Below are the code and all the weights of a small trained network. Each question names an input and a class and asks about switching units off, where a switched-off unit gives its printed mean instead of its output.

import numpy as np


def w(rows, s, z=0):
    codes = np.array(rows[::2]) - 128.0
    scale = np.full(codes.shape[1], s)
    scale[-1] = z or s
    return codes * scale


def f(y):
    return y / 2 * (1 + np.tanh(0.7978845608 * (y + 0.044715 * y**3)))


def log_softmax(a):
    a = a - a.max(-1, keepdims=True)
    return a - np.log(np.exp(a).sum(-1, keepdims=True))


def net(x, mask):
    res = np.array(x, float).reshape(1, 4) / 4 @ E
    y = f(res @ A[0][:, :-1].T + A[0][:, -1])
    res = res + np.where(mask, y, B[0][:, -1]) @ B[0][:, :-1]
    return log_softmax(res[-1] @ U[:, :-1].T + U[:, -1])


A, B = {}, {}
E = w([
[72,76,164,173,215,168,199,118,96,188,78,47],'x0',
[137,167,14,103,254,195,175,88,124,124,170,120],'x1',
[51,146,108,160,129,51,96,131,82,188,177,166],'x2',
[202,70,119,152,86,152,178,93,76,173,141,201],'x3',
],0.0094)
A[0] = w([
[100,77,235,162,39,75,74,186,127,158,56,113,62],'N1',
[28,150,123,212,109,19,72,164,42,235,181,187,78],'N2',
[129,63,239,173,32,82,104,185,136,126,76,150,67],'N3',
[13,207,163,82,167,93,62,186,193,73,96,32,38],'N4',
[209,2,140,165,77,152,184,56,26,200,142,229,1],'N5',
[38,45,195,209,200,164,207,102,83,207,45,34,24],'N6',
[229,82,174,96,84,230,163,164,203,53,46,80,25],'N7',
[34,147,60,152,157,84,129,99,80,186,223,162,96],'N8',
],0.0053,0.003)
B[0] = w([
[127,188,25,87,226,202,135,111,99,169,119,126,234],'N1',
[146,132,211,76,110,137,207,81,173,60,88,71,241],'N2',
[119,180,55,109,199,175,115,99,112,136,125,113,232],'N3',
[52,66,126,220,88,126,152,200,208,215,203,92,200],'N4',
[20,92,115,187,97,123,154,197,254,192,205,101,219],'N5',
[135,209,105,76,67,57,33,116,174,58,171,216,254],'N6',
[117,132,197,80,116,118,181,98,187,76,122,88,210],'N7',
[131,132,156,77,146,157,176,105,149,86,86,78,189],'N8',
],0.0082,0.0086)
U = w([
[127,152,35,117,223,204,143,98,110,159,120,116,114],'0',
[97,74,148,204,84,122,149,188,158,187,172,104,117],'1',
[136,118,253,92,116,138,192,76,133,93,80,85,117],'2',
[138,175,118,96,46,64,34,122,140,85,159,213,127],'3',
[141,87,158,159,135,103,99,126,69,153,84,141,252],'4',
[150,80,157,164,120,116,98,137,34,146,93,133,93],'5',
[141,86,167,152,119,128,105,140,50,141,100,142,98],'6',
[152,70,158,155,123,118,114,129,75,147,85,140,98],'7',
],0.013,0.019)

Each question gives the input, the list of numbers given to net, and the class t.
The units are the neurons (one row each of A and B). Each row of codes is followed by its name. A weight is (code - 128) times the scale printed after its matrix; where a second scale follows, it is the last column's (A, B and U).
mask holds one flag per neuron, in row order. A switched-off neuron (its flag False) gives its mean, the last column of its row in B, instead of its output. The means were averaged over made-up inputs and are rounded, as every weight is.
A unit's drop is (log p(t) with every unit on - log p(t) with that unit switched off) / (log p(t) with every unit on - log p(t) with every unit switched off).
The circuit of an input: a set's keep is (log p(t) with only the set's units on - log p(t) with every unit switched off) / (log p(t) with every unit on - log p(t) with every unit switched off). Starting from all 8 units, units are removed one at a time, each time the one whose removal leaves the highest keep (on an exact tie, the one counted first), for as long as the keep stays at least 0.8.
circuit, biggest first: the units of the circuit, biggest drop first
unit that matters most: the unit with the biggest drop
top k neurons: the k neurons with the biggest drops, biggest first
drop of u: that unit's drop, to one decimal
input [-3,1,-5,-1], class 2: unit that matters most => N6
input [1,1,0,3], class 4: circuit, biggest first => (N4, N1, N6, N2)
input [-1,2,8,6], class 2: top 2 neurons => (N2, N8)
input [3,2,-6,2], class 2: top 2 neurons => (N7, N1)
input [5,-5,-4,1], class 0: circuit, biggest first => (N1, N3)
input [4,-6,-6,5], class 0: circuit, biggest first => (N1, N3)
input [-4,0,-5,5], class 1: circuit, biggest first => (N6, N5)
input [-7,-2,8,1], class 2: top 2 neurons => (N2, N6)
input [8,7,-7,4], class 3: circuit, biggest first => (N6, N1)
input [1,0,8,-7], class 2: top 3 neurons => (N2, N8, N5)
input [-6,-4,2,-6], class 1: top 2 neurons => (N4, N6)
input [-1,-4,-7,8], class 1: top 2 neurons => (N5, N2)
input [-6,2,-5,-6], class 1: circuit, biggest first => (N4, N6)
input [8,5,5,-8], class 1: unit that matters most => N4
input [3,-4,2,-4], class 0: top 2 neurons => (N1, N5)
input [-6,1,-7,0], class 2: top 2 neurons => (N6, N7)
input [2,0,-4,-6], class 1: top 2 neurons => (N4, N2)
input [-2,-2,6,-4], class 2: top 2 neurons => (N2, N5)
input [-7,-8,-4,2], class 0: top 3 neurons => (N1, N3, N6)
input [4,-6,-6,7], class 1: top 4 neurons => (N5, N2, N7, N8)
input [1,3,-7,-5], class 2: circuit, biggest first => (N7)
input [3,-6,4,6], class 0: top 3 neurons => (N1, N3, N4)
input [-4,-3,0,-7], class 1: top 2 neurons => (N4, N6)
input [0,-6,-6,3], class 0: circuit, biggest first => (N1, N3)
input [7,3,-4,4], class 3: drop of N1 => 0.0
input [2,5,4,7], class 1: drop of N1 => 0.2
input [6,-1,2,-3], class 3: drop of N6 => 0.8
input [-1,-8,-8,-8], class 0: drop of N1 => 0.8
